Below is a small trained network, with its code and all its weights. Each question gives an input and a class and asks what happens when units are switched off, that is, made to give their printed mean instead of their output.

import numpy as np


def w(rows, s, z=0):
    codes = np.array(rows[::2]) - 128.0
    scale = np.full(codes.shape[1], s)
    scale[-1] = z or s
    return codes * scale


def f(y):
    return y / 2 * (1 + np.tanh(0.7978845608 * (y + 0.044715 * y**3)))


def log_softmax(a):
    a = a - a.max(-1, keepdims=True)
    return a - np.log(np.exp(a).sum(-1, keepdims=True))


def net(x, mask):
    res = np.array(x, float).reshape(1, 5) / 4 @ E
    y = f(res @ A[0][:, :-1].T + A[0][:, -1])
    res = res + np.where(mask, y, B[0][:, -1]) @ B[0][:, :-1]
    return log_softmax(res[-1] @ U[:, :-1].T + U[:, -1])


A, B = {}, {}
E = w([
[33,165,132,206],'x0',
[61,113,158,72],'x1',
[91,2,168,156],'x2',
[179,126,249,170],'x3',
[141,195,87,213],'x4',
],0.0086)
A[0] = w([
[144,163,58,152,117],'N1',
[101,157,71,153,211],'N2',
[202,51,150,115,171],'N3',
[63,110,98,88,147],'N4',
[164,63,119,120,147],'N5',
[96,124,164,156,118],'N6',
[45,154,75,92,176],'N7',
[205,153,196,104,189],'N8',
[176,152,45,148,142],'N9',
[83,92,103,62,148],'N10',
[152,141,19,151,146],'N11',
[135,117,80,66,139],'N12',
[202,159,169,93,175],'N13',
[133,158,140,210,254],'N14',
[166,34,117,93,148],'N15',
[88,123,173,247,243],'N16',
[78,135,122,112,177],'N17',
],0.011,0.0057)
B[0] = w([
[217,152,147,180,189],'N1',
[189,97,125,194,209],'N2',
[89,133,203,114,222],'N3',
[140,62,92,96,186],'N4',
[135,120,184,109,181],'N5',
[131,123,118,198,150],'N6',
[158,88,54,125,211],'N7',
[36,215,112,82,216],'N8',
[189,179,131,136,210],'N9',
[92,58,111,68,201],'N10',
[255,146,145,150,218],'N11',
[137,109,128,97,188],'N12',
[103,209,112,101,204],'N13',
[110,163,127,216,233],'N14',
[128,95,224,69,220],'N15',
[90,114,128,236,254],'N16',
[122,83,75,140,165],'N17',
],0.0081,0.0087)
U = w([
[116,68,38,87,129],'0',
[79,134,134,203,225],'1',
[104,114,254,83,40],'2',
[88,186,147,191,187],'3',
[236,189,127,157,6],'4',
[57,253,118,72,147],'5',
],0.008,0.0024)

Each question gives the input, the list of numbers given to net, and the class t.
The units are the neurons (one row each of A and B). Each row of codes is followed by its name. A weight is (code - 128) times the scale printed after its matrix; where a second scale follows, it is the last column's (A, B and U).
mask holds one flag per neuron, in row order. A switched-off neuron (its flag False) gives its mean, the last column of its row in B, instead of its output. The means were averaged over made-up inputs and are rounded, as every weight is.
A unit's drop is (log p(t) with every unit on - log p(t) with that unit switched off) / (log p(t) with every unit on - log p(t) with every unit switched off).
The circuit of an input: a set's keep is (log p(t) with only the set's units on - log p(t) with every unit switched off) / (log p(t) with every unit on - log p(t) with every unit switched off). Starting from the 12 units with the biggest drops (on a tie, the unit counted first), units are removed one at a time, each time the one whose removal leaves the highest keep (on an exact tie, the one counted first), for as long as the keep stays at least 0.8.
units of the circuit, in order: the units of the circuit, biggest drop first
top k neurons: the k neurons with the biggest drops, biggest first
drop of u: that unit's drop, to one decimal
input [-8,-1,-5,4,-4], class 5: units of the circuit, in order : [N8]
input [-1,1,-1,-2,-6], class 0: units of the circuit, in order : [N10; N4; N14]
input [-2,-7,0,3,-4], class 5: units of the circuit, in order : [N8; N13; N2]
input [8,3,-3,-2,7], class 4: units of the circuit, in order : [N11; N1]
input [8,0,3,-8,1], class 0: units of the circuit, in order : [N7; N4]
input [7,2,-6,-7,0], class 4: top 3 neurons : [N11; N1; N2]
input [-5,-3,0,1,-4], class 2: units of the circuit, in order : [N15; N3]
input [6,1,0,-7,2], class 0: top 3 neurons : [N7; N4; N17]
input [-4,8,4,-2,2], class 0: units of the circuit, in order : [N4; N10]
input [3,1,-8,6,0], class 5: units of the circuit, in order : [N8; N13]
input [-2,2,-1,8,-2], class 5: units of the circuit, in order : [N8; N13]
input [7,7,-7,8,-6], class 5: units of the circuit, in order : [N8; N2]
input [1,5,-2,8,-1], class 5: top 3 neurons : [N8; N2; N13]
input [-6,-3,-7,0,-1], class 5: units of the circuit, in order : [N8]
input [2,5,-4,-8,5], class 4: top 2 neurons : [N11; N1]
input [-5,2,8,-3,0], class 2: drop of N14 : 0.0
input [-5,-2,-3,7,7], class 3: drop of N10 : 0.1
input [-8,7,-2,-8,7], class 4: drop of N1 : 0.4
input [-5,4,-8,-8,1], class 4: drop of N11 : 0.4
input [-3,-2,3,-6,-8], class 2: units of the circuit, in order : [N15]
